Here is a tiny trained network, its code and every weight. The questions are about switching its units off for an input and a class, where a switched-off unit gives its printed mean instead of its output.

import numpy as np


def w(rows, s, z=0):
    codes = np.array(rows[::2]) - 128.0
    scale = np.full(codes.shape[1], s)
    scale[-1] = z or s
    return codes * scale


def f(y):
    return y / 2 * (1 + np.tanh(0.7978845608 * (y + 0.044715 * y**3)))


def log_softmax(a):
    a = a - a.max(-1, keepdims=True)
    return a - np.log(np.exp(a).sum(-1, keepdims=True))


def net(x, mask):
    res = np.array(x, float).reshape(1, 6) / 4 @ E
    y = f(res @ A[0][:, :-1].T + A[0][:, -1])
    res = res + np.where(mask, y, B[0][:, -1]) @ B[0][:, :-1]
    return log_softmax(res[-1] @ U[:, :-1].T + U[:, -1])


A, B = {}, {}
E = w([
[120,201,126,232,225,129,168,163],'x0',
[53,91,180,78,140,81,111,103],'x1',
[172,108,126,205,1,184,142,40],'x2',
[160,169,101,132,131,134,66,55],'x3',
[124,65,205,151,155,215,173,158],'x4',
[109,153,96,95,162,118,91,94],'x5',
],0.0098)
A[0] = w([
[123,99,129,87,174,145,127,135,104],'N1',
[158,197,59,236,146,144,133,121,175],'N2',
[89,76,202,122,173,103,181,198,182],'N3',
[148,153,93,46,174,127,94,142,232],'N4',
[86,165,178,121,207,85,113,124,249],'N5',
[104,162,45,55,129,2,113,141,131],'N6',
],0.018,0.0021)
B[0] = w([
[97,121,122,100,162,148,114,152,169],'N1',
[132,157,98,227,141,159,147,108,252],'N2',
[60,158,158,83,97,119,207,158,240],'N3',
[148,115,114,84,177,160,61,146,205],'N4',
[93,40,106,166,176,80,125,130,220],'N5',
[185,177,169,84,74,2,89,131,248],'N6',
],0.021,0.02)
U = w([
[106,136,84,206,162,100,146,141,51],'0',
[116,118,103,91,178,165,76,177,36],'1',
[145,9,181,107,1,209,109,54,252],'2',
[63,112,165,101,99,155,194,179,135],'3',
[149,156,135,118,100,60,90,145,150],'4',
[161,210,77,199,85,207,149,115,197],'5',
],0.01,0.0033)

Each question gives the input, the list of numbers given to net, and the class t.
The units are the neurons (one row each of A and B). Each row of codes is followed by its name. A weight is (code - 128) times the scale printed after its matrix; where a second scale follows, it is the last column's (A, B and U).
mask holds one flag per neuron, in row order. A switched-off neuron (its flag False) gives its mean, the last column of its row in B, instead of its output. The means were averaged over made-up inputs and are rounded, as every weight is.
A unit's drop is (log p(t) with every unit on - log p(t) with that unit switched off) / (log p(t) with every unit on - log p(t) with every unit switched off).
The circuit of an input: a set's keep is (log p(t) with only the set's units on - log p(t) with every unit switched off) / (log p(t) with every unit on - log p(t) with every unit switched off). Starting from all 6 units, units are removed one at a time, each time the one whose removal leaves the highest keep (on an exact tie, the one counted first), for as long as the keep stays at least 0.8.
units of the circuit, in order: the units of the circuit, biggest drop first
k most important neurons: the k neurons with the biggest drops, biggest first
drop when u is switched off: that unit's drop, to one decimal
input [-1,3,3,7,1,-5], class 2: units of the circuit, in order => [N2, N6, N3]
input [-4,-8,-6,-4,3,6], class 1: units of the circuit, in order => [N4]
input [-4,2,0,3,2,-6], class 2: 2 most important neurons => [N6, N2]
input [-8,8,4,-5,2,8], class 2: units of the circuit, in order => [N3, N6]
input [0,0,2,-2,1,-2], class 3: units of the circuit, in order => [N6, N2]
input [-6,-1,4,6,5,-6], class 2: 3 most important neurons => [N2, N6, N3]
input [-4,-1,5,7,8,-4], class 2: 2 most important neurons => [N2, N6]
input [-3,6,5,4,7,-5], class 2: 2 most important neurons => [N2, N3]
input [5,-5,-2,-1,-5,-3], class 5: 2 most important neurons => [N2, N5]
input [-3,-5,2,2,8,2], class 2: 3 most important neurons => [N2, N3, N6]
input [-5,-7,7,6,8,-8], class 5: drop when N5 is switched off => 0.1
input [8,-3,2,6,5,-7], class 5: drop when N5 is switched off => 0.0
input [-7,7,8,-8,-1,3], class 2: drop when N6 is switched off => 0.2
input [-8,6,7,1,1,8], class 2: units of the circuit, in order => [N6]
input [-6,-5,3,1,-4,-5], class 2: 2 most important neurons => [N2, N6]
